Below is a small trained network, with its code and all its weights. Each question gives an input and a class and asks what happens when units are switched off, that is, made to give their printed mean instead of their output.

import numpy as np


def w(rows, s, z=0):
    codes = np.array(rows[::2]) - 128.0
    scale = np.full(codes.shape[1], s)
    scale[-1] = z or s
    return codes * scale


def norm(h):
    return h / np.sqrt((h * h).mean(-1, keepdims=True) + 1e-5)


def f(y):
    return np.maximum(y, 0)


def log_softmax(a):
    a = a - a.max(-1, keepdims=True)
    return a - np.log(np.exp(a).sum(-1, keepdims=True))


def net(x, mask):
    res = np.array(x, float).reshape(1, 5) / 4 @ E
    u = 0
    for l in range(4):
        y = f(norm(res) @ A[l][:, :-1].T + A[l][:, -1])
        res = res + np.where(mask[u : u + 13], y, B[l][:, -1]) @ B[l][:, :-1]
        u += 13
    return log_softmax(norm(res)[-1] @ U[:, :-1].T + U[:, -1])


A, B = {}, {}
E = w([
[134,144,42,133,62,6,144,137,129,100,152,139],'x0',
[124,100,95,90,163,113,74,117,250,125,152,123],'x1',
[71,97,146,138,37,136,106,39,142,198,126,138],'x2',
[120,221,122,2,119,133,204,103,141,157,161,92],'x3',
[111,145,130,149,200,109,129,4,111,8,170,243],'x4',
],0.0084)
A[0] = w([
[105,116,126,99,155,126,115,96,222,102,140,127,60],'L0N0',
[115,118,125,186,130,141,99,109,116,108,130,132,50],'L0N1',
[119,127,136,127,108,138,127,79,123,145,134,129,74],'L0N2',
[126,124,137,127,86,146,126,83,109,144,132,123,26],'L0N3',
[125,163,126,86,133,150,154,90,130,127,127,124,7],'L0N4',
[118,151,122,123,103,42,128,110,104,113,148,139,45],'L0N5',
[134,156,127,109,194,126,138,164,98,72,145,117,43],'L0N6',
[108,141,144,128,107,145,159,109,5,108,140,128,3],'L0N7',
[122,139,135,127,155,110,131,58,108,103,124,122,58],'L0N8',
[114,167,125,103,121,123,148,106,118,125,134,129,37],'L0N9',
[121,122,135,130,80,138,108,51,139,131,138,123,18],'L0N10',
[125,137,132,119,158,126,140,81,104,106,128,128,52],'L0N11',
[117,137,159,120,168,205,118,95,108,137,146,134,7],'L0N12',
],0.018,0.0046)
B[0] = w([
[238,215,133,172,113,106,71,77,124,194,97,123,235],'L0N0',
[161,51,195,91,140,87,120,122,77,143,150,127,220],'L0N1',
[76,140,151,127,187,98,163,184,156,122,107,174,180],'L0N2',
[67,123,101,138,166,103,179,169,137,179,102,174,173],'L0N3',
[174,37,203,61,162,78,124,103,79,133,180,87,190],'L0N4',
[150,75,81,122,92,180,180,98,165,78,49,58,227],'L0N5',
[51,123,120,124,200,80,186,213,166,151,79,206,232],'L0N6',
[249,230,128,183,109,98,50,80,133,205,95,107,255],'L0N7',
[107,153,113,133,84,181,133,147,131,103,208,195,223],'L0N8',
[158,59,161,78,127,76,135,108,72,141,165,133,181],'L0N9',
[27,124,104,125,185,94,172,174,169,162,90,195,207],'L0N10',
[125,158,123,139,110,188,99,135,87,98,165,179,202],'L0N11',
[141,67,75,125,100,186,186,85,176,71,40,42,225],'L0N12',
],0.014,0.009)
A[1] = w([
[78,148,32,129,56,75,158,90,129,13,132,65,30],'L1N0',
[100,197,109,130,174,104,17,75,234,85,191,69,69],'L1N1',
[137,137,132,155,147,116,121,80,111,124,136,173,72],'L1N2',
[105,175,132,131,139,159,117,80,101,62,147,152,48],'L1N3',
[86,164,191,144,166,229,112,100,125,103,109,83,27],'L1N4',
[95,138,141,93,89,144,157,177,100,228,138,41,91],'L1N5',
[103,174,164,32,121,119,141,97,104,124,195,70,56],'L1N6',
[118,135,92,124,109,213,131,81,111,79,216,210,67],'L1N7',
[87,155,140,98,52,194,95,189,108,143,171,69,112],'L1N8',
[98,103,69,142,86,101,139,102,113,106,132,113,2],'L1N9',
[177,117,99,110,92,184,121,48,154,51,114,34,124],'L1N10',
[64,134,145,104,159,247,138,76,144,79,95,63,33],'L1N11',
[113,46,191,194,128,105,61,111,87,86,161,131,96],'L1N12',
],0.011,0.0028)
B[1] = w([
[163,60,188,122,126,202,152,111,176,132,2,89,182],'L1N0',
[128,190,168,182,86,132,143,144,42,209,90,119,161],'L1N1',
[63,202,111,86,71,147,107,156,133,94,137,34,222],'L1N2',
[91,151,134,141,96,168,103,177,145,126,144,107,162],'L1N3',
[153,116,76,113,62,85,184,89,150,118,72,132,163],'L1N4',
[100,196,157,108,98,194,116,62,159,27,185,241,253],'L1N5',
[155,60,177,99,159,100,101,157,26,166,124,98,162],'L1N6',
[72,187,209,110,52,141,91,181,182,71,169,121,209],'L1N7',
[94,194,166,123,88,161,127,122,125,52,173,184,162],'L1N8',
[168,97,111,132,107,147,159,194,121,121,94,119,155],'L1N9',
[11,114,87,112,143,107,146,231,154,196,68,161,250],'L1N10',
[172,92,108,150,32,81,164,165,170,105,65,70,183],'L1N11',
[93,146,130,41,138,76,125,74,29,134,105,31,225],'L1N12',
],0.009,0.0055)
A[2] = w([
[113,143,138,123,93,179,77,91,130,28,217,163,31],'L2N0',
[112,75,120,148,149,83,50,149,87,109,146,104,48],'L2N1',
[154,40,154,40,145,91,120,88,44,116,197,89,15],'L2N2',
[86,158,135,156,85,188,93,169,130,83,220,135,64],'L2N3',
[122,113,99,155,142,159,145,127,135,132,174,85,82],'L2N4',
[193,168,99,170,135,123,63,83,142,165,140,123,4],'L2N5',
[167,55,68,146,113,202,198,85,166,70,105,75,74],'L2N6',
[183,44,82,165,122,187,146,92,152,102,128,111,51],'L2N7',
[132,11,151,150,131,96,83,109,53,113,176,106,76],'L2N8',
[149,121,121,119,133,171,107,100,117,74,152,190,54],'L2N9',
[166,128,90,129,174,127,62,99,213,168,168,97,61],'L2N10',
[122,140,84,132,145,144,108,121,126,118,136,101,63],'L2N11',
[80,140,120,170,148,100,109,125,102,118,52,104,105],'L2N12',
],0.012,0.0027)
B[2] = w([
[99,122,165,136,48,245,84,200,144,88,163,161,229],'L2N0',
[157,156,169,45,172,117,181,86,132,89,162,173,176],'L2N1',
[205,32,177,93,162,130,103,98,111,52,210,225,235],'L2N2',
[85,176,131,59,101,155,92,102,150,49,151,198,208],'L2N3',
[119,151,161,119,168,88,113,88,148,84,95,126,128],'L2N4',
[173,135,156,185,118,207,108,125,67,156,122,150,234],'L2N5',
[171,42,118,137,118,164,82,119,134,96,58,62,254],'L2N6',
[137,134,132,72,93,98,166,127,158,141,64,53,183],'L2N7',
[190,120,192,53,147,126,204,109,145,141,197,204,204],'L2N8',
[76,153,96,110,87,110,56,146,158,132,142,37,180],'L2N9',
[125,153,146,180,64,164,165,116,32,153,147,108,172],'L2N10',
[137,90,92,126,150,161,81,106,102,119,143,148,128],'L2N11',
[165,113,87,42,121,122,106,126,160,138,208,126,252],'L2N12',
],0.012,0.0062)
A[3] = w([
[139,101,144,125,127,155,147,108,128,122,144,85,169],'L3N0',
[92,157,112,135,103,143,113,121,119,74,164,109,54],'L3N1',
[118,143,127,124,119,120,111,118,145,85,141,166,74],'L3N2',
[84,121,120,123,164,89,129,139,182,145,144,81,25],'L3N3',
[52,153,94,164,232,78,171,222,127,122,138,142,23],'L3N4',
[136,90,171,119,151,96,150,123,80,122,196,112,41],'L3N5',
[7,116,112,159,144,96,162,94,142,186,157,152,7],'L3N6',
[120,126,136,101,133,158,150,122,132,147,148,126,172],'L3N7',
[172,144,118,142,153,157,148,159,113,93,138,120,116],'L3N8',
[122,112,120,84,157,118,145,85,97,136,202,76,62],'L3N9',
[135,101,54,138,89,92,149,126,122,104,141,90,77],'L3N10',
[171,203,110,176,124,111,87,94,123,185,135,92,47],'L3N11',
[153,197,135,222,123,130,124,85,40,153,123,83,16],'L3N12',
],0.017,0.0021)
B[3] = w([
[90,169,81,168,139,2,130,104,157,106,119,117,186],'L3N0',
[80,178,68,134,148,134,115,160,135,104,171,81,192],'L3N1',
[99,130,143,140,106,117,126,172,93,157,146,37,204],'L3N2',
[122,154,111,168,88,127,123,133,61,114,98,155,154],'L3N3',
[46,38,65,134,176,185,174,170,146,209,126,203,218],'L3N4',
[125,153,118,90,137,49,116,121,119,68,172,123,214],'L3N5',
[84,50,69,128,220,183,162,222,143,182,133,152,183],'L3N6',
[147,106,38,222,128,65,63,145,90,83,130,139,179],'L3N7',
[49,66,124,137,67,94,109,44,125,212,151,113,182],'L3N8',
[149,105,155,112,141,81,145,184,70,88,139,128,179],'L3N9',
[90,130,194,139,196,145,97,94,162,121,96,59,179],'L3N10',
[159,195,182,200,130,167,149,85,55,107,193,142,254],'L3N11',
[218,201,166,176,167,172,112,86,177,201,137,130,250],'L3N12',
],0.015,0.0084)
U = w([
[200,201,171,198,129,164,128,69,98,192,128,136,255],'0',
[135,73,121,126,104,126,146,95,175,110,7,52,159],'1',
[47,75,85,133,191,140,178,182,139,192,119,194,88],'2',
[63,176,136,117,57,175,82,161,130,68,173,109,14],'3',
[173,90,170,75,150,43,127,103,76,83,178,150,105],'4',
],0.013,0.00091)

Each question gives the input, the list of numbers given to net, and the class t.
The units are the neurons (one row each of A and B). Each row of codes is followed by its name. A weight is (code - 128) times the scale printed after its matrix; where a second scale follows, it is the last column's (A, B and U).
mask holds one flag per neuron, layer by layer. A switched-off neuron (its flag False) gives its mean, the last column of its row in B, instead of its output. The means were averaged over made-up inputs and are rounded, as every weight is.
A unit's drop is (log p(t) with every unit on - log p(t) with that unit switched off) / (log p(t) with every unit on - log p(t) with every unit switched off).
The circuit of an input: a set's keep is (log p(t) with only the set's units on - log p(t) with every unit switched off) / (log p(t) with every unit on - log p(t) with every unit switched off). Starting from the 12 units with the biggest drops (on a tie, the unit counted first), units are removed one at a time, each time the one whose removal leaves the highest keep (on an exact tie, the one counted first), for as long as the keep stays at least 0.8.
circuit, biggest first: the units of the circuit, biggest drop first
unit that matters most: the unit with the biggest drop
top k neurons: the k neurons with the biggest drops, biggest first
k most important neurons of layer l: the k neurons of layer l with the biggest drops, biggest first
input [1,-5,-6,-3,-7], class 3: circuit, biggest first -> L1N5; L0N0
input [-2,-4,6,8,-5], class 4: top 2 neurons -> L0N4; L0N6
input [-2,-6,1,-7,1], class 4: circuit, biggest first -> L0N1
input [-1,4,0,-5,-4], class 4: top 3 neurons -> L0N7; L0N12; L0N5
input [-3,2,6,2,7], class 3: top 3 neurons -> L0N8; L0N11; L0N6
input [-3,0,4,-3,-1], class 2: 2 most important neurons of layer 0 -> L0N10; L0N5
input [-7,4,7,6,-8], class 3: top 3 neurons -> L0N6; L1N5; L0N5
input [6,-2,7,7,-3], class 2: top 4 neurons -> L0N10; L0N12; L0N3; L0N2
input [-5,-6,-6,8,0], class 4: top 2 neurons -> L0N4; L0N0
input [-5,3,6,2,6], class 2: 3 most important neurons of layer 0 -> L0N10; L0N2; L0N5
input [-3,-1,-2,-7,8], class 3: top 2 neurons -> L0N8; L1N7
input [5,1,-8,7,4], class 2: top 2 neurons -> L0N6; L3N4
input [5,6,3,0,-7], class 3: 2 most important neurons of layer 1 -> L1N5; L1N8
input [-6,0,-2,8,2], class 4: circuit, biggest first -> L0N4
input [-4,1,3,5,6], class 3: top 2 neurons -> L0N8; L0N11
input [6,8,6,8,3], class 0: top 2 neurons -> L0N0; L0N1
input [6,-3,7,-8,6], class 4: top 4 neurons -> L0N1; L0N6; L0N12; L1N12
input [-6,0,4,3,-8], class 3: top 2 neurons -> L1N5; L0N5
input [6,6,-4,6,2], class 0: 2 most important neurons of layer 0 -> L0N0; L0N12
input [-7,-1,5,3,-4], class 1: circuit, biggest first -> L0N12
input [-4,2,2,5,7], class 3: top 2 neurons -> L0N8; L0N11
input [1,-3,4,4,6], class 3: top 2 neurons -> L0N11; L0N8
input [7,5,3,-2,-2], class 1: top 2 neurons -> L0N5; L0N7
input [-7,4,-3,-8,-8], class 3: 2 most important neurons of layer 1 -> L1N8; L1N5
input [0,2,8,-1,8], class 2: 3 most important neurons of layer 0 -> L0N10; L0N2; L0N3
input [-7,-1,7,1,-3], class 1: 2 most important neurons of layer 1 -> L1N11; L1N10
input [-3,-2,3,-7,4], class 4: unit that matters most -> L0N1
input [7,-5,7,-7,0], class 1: 3 most important neurons of layer 0 -> L0N5; L0N6; L0N4
input [0,-5,8,6,0], class 2: 2 most important neurons of layer 0 -> L0N10; L0N3
